Here is a tiny trained network, its code and every weight. The questions are about switching its units off for an input and a class, where a switched-off unit gives its printed mean instead of its output.

import numpy as np


def w(rows, s, z=0):
    codes = np.array(rows[::2]) - 128.0
    scale = np.full(codes.shape[1], s)
    scale[-1] = z or s
    return codes * scale


def f(y):
    return y / 2 * (1 + np.tanh(0.7978845608 * (y + 0.044715 * y**3)))


def log_softmax(a):
    a = a - a.max(-1, keepdims=True)
    return a - np.log(np.exp(a).sum(-1, keepdims=True))


def net(x, mask):
    res = np.array(x, float).reshape(1, 7) / 4 @ E
    y = f(res @ A[0][:, :-1].T + A[0][:, -1])
    res = res + np.where(mask, y, B[0][:, -1]) @ B[0][:, :-1]
    return log_softmax(res[-1] @ U[:, :-1].T + U[:, -1])


A, B = {}, {}
E = w([
[167,74,111,247],'x0',
[82,191,115,199],'x1',
[83,70,2,73],'x2',
[53,79,219,101],'x3',
[179,175,32,143],'x4',
[237,100,162,95],'x5',
[97,69,143,103],'x6',
],0.0084)
A[0] = w([
[77,73,80,117,179],'neuron 0',
[143,138,78,153,137],'neuron 1',
[147,162,96,46,177],'neuron 2',
[145,61,170,92,202],'neuron 3',
[102,183,159,127,121],'neuron 4',
[245,111,154,178,252],'neuron 5',
],0.011,0.004)
B[0] = w([
[98,57,131,150,191],'neuron 0',
[145,94,194,171,175],'neuron 1',
[148,143,59,55,199],'neuron 2',
[130,100,203,2,211],'neuron 3',
[111,182,25,115,162],'neuron 4',
[254,157,122,134,255],'neuron 5',
],0.0075,0.0096)
U = w([
[144,224,138,124,247],'0',
[41,100,67,198,192],'1',
[254,122,142,145,112],'2',
[70,168,144,135,90],'3',
[167,76,56,61,159],'4',
[84,214,9,48,165],'5',
[111,145,218,16,71],'6',
[85,136,103,140,3],'7',
],0.0089,0.0052)

Each question gives the input, the list of numbers given to net, and the class t.
The units are the neurons (one row each of A and B). Each row of codes is followed by its name. A weight is (code - 128) times the scale printed after its matrix; where a second scale follows, it is the last column's (A, B and U).
mask holds one flag per neuron, in row order. A switched-off neuron (its flag False) gives its mean, the last column of its row in B, instead of its output. The means were averaged over made-up inputs and are rounded, as every weight is.
A unit's drop is (log p(t) with every unit on - log p(t) with that unit switched off) / (log p(t) with every unit on - log p(t) with every unit switched off).
The circuit of an input: a set's keep is (log p(t) with only the set's units on - log p(t) with every unit switched off) / (log p(t) with every unit on - log p(t) with every unit switched off). Starting from all 6 units, units are removed one at a time, each time the one whose removal leaves the highest keep (on an exact tie, the one counted first), for as long as the keep stays at least 0.8.
units of the circuit, in order: the units of the circuit, biggest drop first
top k neurons: the k neurons with the biggest drops, biggest first
drop when u is switched off: that unit's drop, to one decimal
input [0,4,-5,3,1,-8,-3], class 1: top 2 neurons	[neuron 5; neuron 3]
input [6,2,7,6,3,0,5], class 1: units of the circuit, in order	[neuron 5; neuron 0]
input [1,-1,4,7,5,-5,6], class 1: units of the circuit, in order	[neuron 0; neuron 5]
input [-3,7,3,4,-8,4,-8], class 5: units of the circuit, in order	[neuron 4; neuron 1]
input [0,7,-6,5,-5,-5,-3], class 1: top 4 neurons	[neuron 5; neuron 3; neuron 4; neuron 2]
input [1,5,4,-2,6,-6,-7], class 1: top 3 neurons	[neuron 1; neuron 5; neuron 3]
input [-2,1,0,5,-4,-3,-7], class 5: top 2 neurons	[neuron 4; neuron 1]
input [-7,0,-3,5,4,-3,-6], class 5: drop when neuron 4 is switched off	0.2
input [-8,-6,-5,-2,2,-6,-6], class 5: drop when neuron 2 is switched off	0.1
input [6,-2,6,8,-3,3,3], class 6: drop when neuron 3 is switched off	1.0
